Here is a tiny trained network, its code and every weight. The questions are about switching its units off for an input and a class, where a switched-off unit gives its printed mean instead of its output.

import numpy as np


def w(rows, s, z=0):
    codes = np.array(rows[::2]) - 128.0
    scale = np.full(codes.shape[1], s)
    scale[-1] = z or s
    return codes * scale


def f(y):
    return np.maximum(y, 0)


def log_softmax(a):
    a = a - a.max(-1, keepdims=True)
    return a - np.log(np.exp(a).sum(-1, keepdims=True))


def net(x, mask):
    res = np.array(x, float).reshape(1, 4) / 4 @ E
    y = f(res @ A[0][:, :-1].T + A[0][:, -1])
    res = res + np.where(mask, y, B[0][:, -1]) @ B[0][:, :-1]
    return log_softmax(res[-1] @ U[:, :-1].T + U[:, -1])


A, B = {}, {}
E = w([
[37,163,187,198,174],'x0',
[203,151,16,161,254],'x1',
[175,175,173,237,54],'x2',
[91,248,118,47,17],'x3',
],0.0054)
A[0] = w([
[154,102,104,128,189,152],'n0',
[168,95,87,149,207,152],'n1',
[123,160,143,222,133,152],'n2',
[102,114,156,126,108,135],'n3',
[126,152,147,193,127,119],'n4',
[179,147,105,101,174,127],'n5',
[133,124,92,131,120,124],'n6',
[132,195,102,119,124,252],'n7',
[200,172,109,146,69,125],'n8',
[93,138,202,179,63,150],'n9',
[215,180,96,145,80,155],'n10',
[100,108,172,105,17,210],'n11',
[99,179,65,45,153,162],'n12',
[121,124,120,130,127,82],'n13',
[172,138,106,127,100,164],'n14',
[90,174,130,46,78,205],'n15',
[7,156,166,64,135,125],'n16',
[135,97,122,181,211,173],'n17',
[139,156,118,143,111,136],'n18',
[119,156,127,105,132,128],'n19',
[115,168,135,177,128,165],'n20',
[130,171,158,187,140,176],'n21',
],0.012,0.0032)
B[0] = w([
[151,62,113,115,156,201],'n0',
[160,54,82,77,154,230],'n1',
[145,42,174,146,172,195],'n2',
[158,137,113,125,125,168],'n3',
[127,68,152,142,171,171],'n4',
[102,117,56,145,158,185],'n5',
[111,129,114,125,139,146],'n6',
[95,137,161,189,153,196],'n7',
[47,147,160,81,80,185],'n8',
[145,73,46,184,115,229],'n9',
[3,126,143,92,112,198],'n10',
[207,79,124,67,29,254],'n11',
[127,130,244,200,182,209],'n12',
[129,127,128,125,129,128],'n13',
[88,128,155,92,124,169],'n14',
[174,194,185,159,52,236],'n15',
[69,190,113,146,21,224],'n16',
[184,45,118,134,90,225],'n17',
[102,111,131,144,125,150],'n18',
[123,147,142,146,129,151],'n19',
[138,97,134,174,158,172],'n20',
[131,79,124,180,159,185],'n21',
],0.024,0.0079)
U = w([
[122,203,179,34,73,143],'0',
[38,145,85,70,174,88],'1',
[255,32,63,85,199,154],'2',
[172,163,97,125,179,99],'3',
[84,214,182,185,184,85],'4',
[111,66,116,185,103,228],'5',
[160,170,37,149,60,6],'6',
],0.0063,0.0022)

Each question gives the input, the list of numbers given to net, and the class t.
The units are the neurons (one row each of A and B). Each row of codes is followed by its name. A weight is (code - 128) times the scale printed after its matrix; where a second scale follows, it is the last column's (A, B and U).
mask holds one flag per neuron, in row order. A switched-off neuron (its flag False) gives its mean, the last column of its row in B, instead of its output. The means were averaged over made-up inputs and are rounded, as every weight is.
A unit's drop is (log p(t) with every unit on - log p(t) with that unit switched off) / (log p(t) with every unit on - log p(t) with every unit switched off).
The circuit of an input: a set's keep is (log p(t) with only the set's units on - log p(t) with every unit switched off) / (log p(t) with every unit on - log p(t) with every unit switched off). Starting from the 12 units with the biggest drops (on a tie, the unit counted first), units are removed one at a time, each time the one whose removal leaves the highest keep (on an exact tie, the one counted first), for as long as the keep stays at least 0.8.
circuit, biggest first: the units of the circuit, biggest drop first
unit that matters most: the unit with the biggest drop
k most important neurons: the k neurons with the biggest drops, biggest first
drop of u: that unit's drop, to one decimal
input [7,-8,-7,1], class 6: unit that matters most -> n9
input [-2,7,-6,4], class 4: circuit, biggest first -> (n12, n11)
input [2,-2,0,-3], class 2: circuit, biggest first -> (n16, n10)
input [5,-1,-3,0], class 6: 2 most important neurons -> (n16, n12)
input [-1,-5,3,6], class 0: 2 most important neurons -> (n8, n15)
input [-7,-7,7,2], class 0: 2 most important neurons -> (n8, n10)
input [-6,6,-1,1], class 1: 2 most important neurons -> (n10, n11)
input [-5,-8,2,-8], class 2: drop of n16 -> 0.4
input [4,-2,3,8], class 6: drop of n11 -> 0.3
input [-8,-8,4,-4], class 6: drop of n11 -> 0.1
input [-1,-8,4,-5], class 2: drop of n10 -> 0.0
